Below are the code and all the weights of a small trained network. Each question names an input and a target symbol and asks about switching units off, where a switched-off unit gives its printed mean instead of its output.

import numpy as np


def w(rows, s, z=0):
    codes = np.array(rows[::2]) - 128.0
    scale = np.full(codes.shape[1], s)
    scale[-1] = z or s
    return codes * scale


def f(y):
    return y / 2 * (1 + np.tanh(0.7978845608 * (y + 0.044715 * y**3)))


def softmax(a):
    e = np.exp(a - a.max(-1, keepdims=True))
    return e / e.sum(-1, keepdims=True)


def log_softmax(a):
    a = a - a.max(-1, keepdims=True)
    return a - np.log(np.exp(a).sum(-1, keepdims=True))


def net(x, mask):
    ids = ['αγδημξπστψω'.index(c) for c in x.split()]
    T = len(ids)
    res = E[ids] + P[:T]
    u = 0
    for l in range(2):
        r = res
        for j in range(2):
            rows = slice(2 * j, 2 * j + 2)
            q, k, v = (r @ M[l][rows].T for M in (Q, K, V))
            z = softmax(np.where(np.tri(T) > 0, q @ k.T / 2**0.5, -1e9)) @ v
            o = O[l][rows]
            res = res + np.where(mask[u + j], z, o[:, -1]) @ o[:, :-1]
        u += 2
        y = f(res @ A[l][:, :-1].T + A[l][:, -1])
        res = res + np.where(mask[u : u + 8], y, B[l][:, -1]) @ B[l][:, :-1]
        u += 8
    return log_softmax(res[-1] @ U[:, :-1].T + U[:, -1])


Q, K, V, O, A, B = {}, {}, {}, {}, {}, {}
E = w([
[112,173,24,96,108,192,55,192],'α',
[112,178,200,2,75,156,30,203],'γ',
[168,97,206,104,105,116,96,172],'δ',
[17,119,161,122,45,61,60,240],'η',
[149,140,113,69,111,68,173,203],'μ',
[117,156,141,52,109,83,80,94],'ξ',
[173,87,174,146,106,186,15,106],'π',
[89,141,17,132,96,117,123,131],'σ',
[193,78,184,155,109,164,66,155],'τ',
[136,122,177,100,112,176,36,73],'ψ',
[217,88,145,117,127,126,57,156],'ω',
],0.0092)
P = w([
[97,136,138,197,230,147,151,130],'0',
[139,179,122,178,128,148,139,136],'1',
[94,215,125,171,193,155,119,174],'2',
[93,91,111,118,81,171,160,122],'3',
[149,206,110,141,43,126,132,161],'4',
[70,98,105,43,175,198,156,170],'5',
[108,118,82,81,8,167,164,140],'6',
[93,170,92,58,164,82,113,203],'7',
[70,79,106,2,125,139,152,180],'8',
],0.0069)
Q[0] = w([
[115,59,170,172,186,71,215,40],'0.h1',
[120,101,147,208,131,90,200,151],'0.h1',
[215,2,145,115,170,108,254,116],'0.h2',
[190,122,144,172,83,84,118,112],'0.h2',
],0.051)
K[0] = w([
[96,175,71,164,124,239,72,216],'0.h1',
[97,117,168,152,44,168,86,168],'0.h1',
[61,27,159,255,199,192,123,229],'0.h2',
[102,130,66,148,170,91,134,105],'0.h2',
],0.047)
V[0] = w([
[83,254,178,87,114,219,162,94],'0.h1',
[159,40,166,88,129,164,156,208],'0.h1',
[83,139,110,81,221,134,153,177],'0.h2',
[161,69,112,124,90,139,173,158],'0.h2',
],0.0028)
O[0] = w([
[2,115,236,109,126,118,128,137,253],'0.h1',
[176,95,220,119,154,173,211,128,56],'0.h1',
[139,210,139,131,82,85,56,134,95],'0.h2',
[73,86,137,159,191,104,105,111,3],'0.h2',
],0.0016,0.00069)
A[0] = w([
[110,126,93,182,111,97,178,2,33],'0.n1',
[204,68,94,139,161,136,121,146,24],'0.n2',
[97,147,143,165,198,106,248,94,2],'0.n3',
[210,72,146,206,168,40,108,96,18],'0.n4',
[40,90,178,194,212,142,226,32,32],'0.n5',
[232,130,211,121,133,141,188,21,50],'0.n6',
[157,188,162,120,122,207,177,32,70],'0.n7',
[112,150,145,145,156,172,187,50,82],'0.n8',
],0.0094,0.0041)
B[0] = w([
[65,133,171,104,126,196,82,135,16],'0.n1',
[59,209,165,111,163,195,201,2,8],'0.n2',
[24,157,187,135,108,154,29,81,20],'0.n3',
[215,167,61,72,182,156,246,122,31],'0.n4',
[156,62,98,130,68,131,51,248,42],'0.n5',
[53,99,95,166,87,95,136,160,42],'0.n6',
[142,28,97,169,103,6,40,227,54],'0.n7',
[147,87,119,129,85,65,45,189,2],'0.n8',
],0.0082,0.00098)
Q[1] = w([
[126,86,110,105,117,136,148,127],'1.h1',
[183,108,187,89,122,162,70,165],'1.h1',
[134,76,124,99,4,170,171,91],'1.h2',
[59,38,125,59,230,166,144,148],'1.h2',
],0.031)
K[1] = w([
[159,106,121,116,81,130,128,119],'1.h1',
[69,168,62,24,95,86,140,138],'1.h1',
[212,229,127,196,1,78,113,106],'1.h2',
[127,13,98,65,27,161,172,102],'1.h2',
],0.029)
V[1] = w([
[146,159,143,75,141,99,121,33],'1.h1',
[136,110,251,102,105,131,125,163],'1.h1',
[179,83,99,174,126,213,73,81],'1.h2',
[128,111,57,77,151,62,53,42],'1.h2',
],0.019)
O[1] = w([
[157,254,122,134,172,32,74,83,106],'1.h1',
[110,138,161,246,236,121,84,197,249],'1.h1',
[205,56,92,131,13,35,96,183,132],'1.h2',
[157,212,211,239,14,173,158,162,4],'1.h2',
],0.008,0.0015)
A[1] = w([
[188,63,128,150,161,154,156,122,95],'1.n1',
[168,67,194,184,188,102,110,114,1],'1.n2',
[99,133,2,244,138,84,216,90,90],'1.n3',
[90,127,149,129,170,162,150,97,90],'1.n4',
[156,95,164,114,113,141,151,74,103],'1.n5',
[146,176,95,125,147,68,252,185,40],'1.n6',
[216,151,84,128,152,129,162,91,46],'1.n7',
[156,81,106,114,127,94,97,144,8],'1.n8',
],0.014,0.0087)
B[1] = w([
[105,79,128,82,157,102,66,170,189],'1.n1',
[75,227,103,165,125,111,195,124,177],'1.n2',
[34,175,105,107,60,128,207,42,128],'1.n3',
[211,92,141,169,72,104,128,163,253],'1.n4',
[91,184,78,157,135,125,177,122,159],'1.n5',
[116,11,141,214,119,215,123,93,128],'1.n6',
[23,84,178,84,47,186,45,57,122],'1.n7',
[155,180,95,253,146,178,91,66,228],'1.n8',
],0.014,0.0051)
U = w([
[120,146,114,156,200,57,157,167,85],'α',
[50,84,187,161,28,14,60,235,116],'γ',
[214,149,231,111,166,28,110,31,254],'δ',
[114,140,73,166,179,127,60,106,49],'η',
[131,141,106,201,103,85,77,150,18],'μ',
[75,119,163,133,110,88,44,121,77],'ξ',
[63,120,111,84,253,101,96,117,159],'π',
[171,56,174,168,190,129,167,102,141],'σ',
[143,190,30,65,119,227,100,224,94],'τ',
[90,234,204,156,182,213,94,151,148],'ψ',
[94,125,98,122,102,76,153,119,153],'ω',
],0.0046,0.0066)

Each question gives the input, a string of symbols that net reads in full, and the target symbol t.
The units are the heads (2 rows each of Q, K, V and O) and the neurons (one row each of A and B). Each row of codes is followed by its name. A weight is (code - 128) times the scale printed after its matrix; where a second scale follows, it is the last column's (O, A, B and U).
mask holds one flag per unit, layer by layer, with each layer's heads first. A switched-off unit (its flag False) gives its mean, the last column of its rows in O or B, instead of its output. The means were averaged over made-up inputs and are rounded, as every weight is.
A unit's drop is (log p(t) with every unit on - log p(t) with that unit switched off) / (log p(t) with every unit on - log p(t) with every unit switched off).
The circuit of an input: a set's keep is (log p(t) with only the set's units on - log p(t) with every unit switched off) / (log p(t) with every unit on - log p(t) with every unit switched off). Starting from the 12 units with the biggest drops (on a tie, the unit counted first), units are removed one at a time, each time the one whose removal leaves the highest keep (on an exact tie, the one counted first), for as long as the keep stays at least 0.8.
circuit, biggest first: the units of the circuit, biggest drop first
k most important neurons: the k neurons with the biggest drops, biggest first
top k neurons in layer l: the k neurons of layer l with the biggest drops, biggest first
which heads matter: for each layer, one digit per head in row order, 1 if its drop is at least 0.15 and else 0, layers parted by /
input δ α ξ δ ψ σ δ ψ σ, target π: circuit, biggest first => [1.h2]
input ξ ξ η τ ω ω α ω, target τ: circuit, biggest first => [1.h1 1.n5]
input α δ δ τ, target π: 2 most important neurons => [1.n1 1.n4]
input η δ α, target σ: circuit, biggest first => [1.h2 1.n4 1.h1]
input δ ψ ξ δ ξ ξ γ τ, target ψ: circuit, biggest first => [1.h1 1.h2]
input δ ξ ψ δ ξ δ τ, target ψ: which heads matter => 00 / 01
input ψ α ψ μ δ α π, target τ: which heads matter => 00 / 10
input α δ δ ξ ξ α ω, target τ: which heads matter => 00 / 10
input σ η δ ξ α ψ ξ γ ψ, target ψ: which heads matter => 00 / 11
input τ ξ δ ξ ψ, target π: 3 most important neurons => [1.n4 0.n7 1.n8]
input τ δ π π τ π, target μ: which heads matter => 00 / 01
input δ σ τ ξ τ α ψ, target η: which heads matter => 00 / 01
input ξ τ ψ τ π α δ δ ξ, target π: top 2 neurons in layer 1 => [1.n4 1.n8]
input τ ξ ξ α ξ η ξ π, target σ: 2 most important neurons => [1.n4 0.n6]
input ξ ψ α δ δ, target ω: circuit, biggest first => [1.h1 1.n5]
input ξ ξ ξ ψ δ η, target γ: which heads matter => 00 / 01
input ξ π γ ω μ ξ ω, target δ: which heads matter => 00 / 11
input τ ξ σ ξ ξ γ, target ψ: circuit, biggest first => [1.h2 1.h1]
input σ ψ τ π, target ω: which heads matter => 00 / 10
input γ ξ τ ξ τ π π, target η: 2 most important neurons => [1.n8 1.n4]
input π ψ ψ τ, target γ: 2 most important neurons => [0.n7 1.n8]
input ξ η τ ξ δ η, target ψ: 2 most important neurons => [1.n1 1.n4]
input γ ψ δ, target α: 2 most important neurons => [1.n2 1.n4]
input ω ψ α τ, target τ: 2 most important neurons => [1.n5 1.n4]
input τ τ δ ω σ ξ τ π, target ψ: top 2 neurons in layer 1 => [1.n4 1.n1]
input ψ ξ ξ η ξ α γ, target ψ: circuit, biggest first => [1.h2]
input δ ω ω σ ψ σ, target ω: top 2 neurons in layer 1 => [1.n3 1.n8]
input η ψ τ ξ, target γ: 2 most important neurons => [0.n7 1.n8]
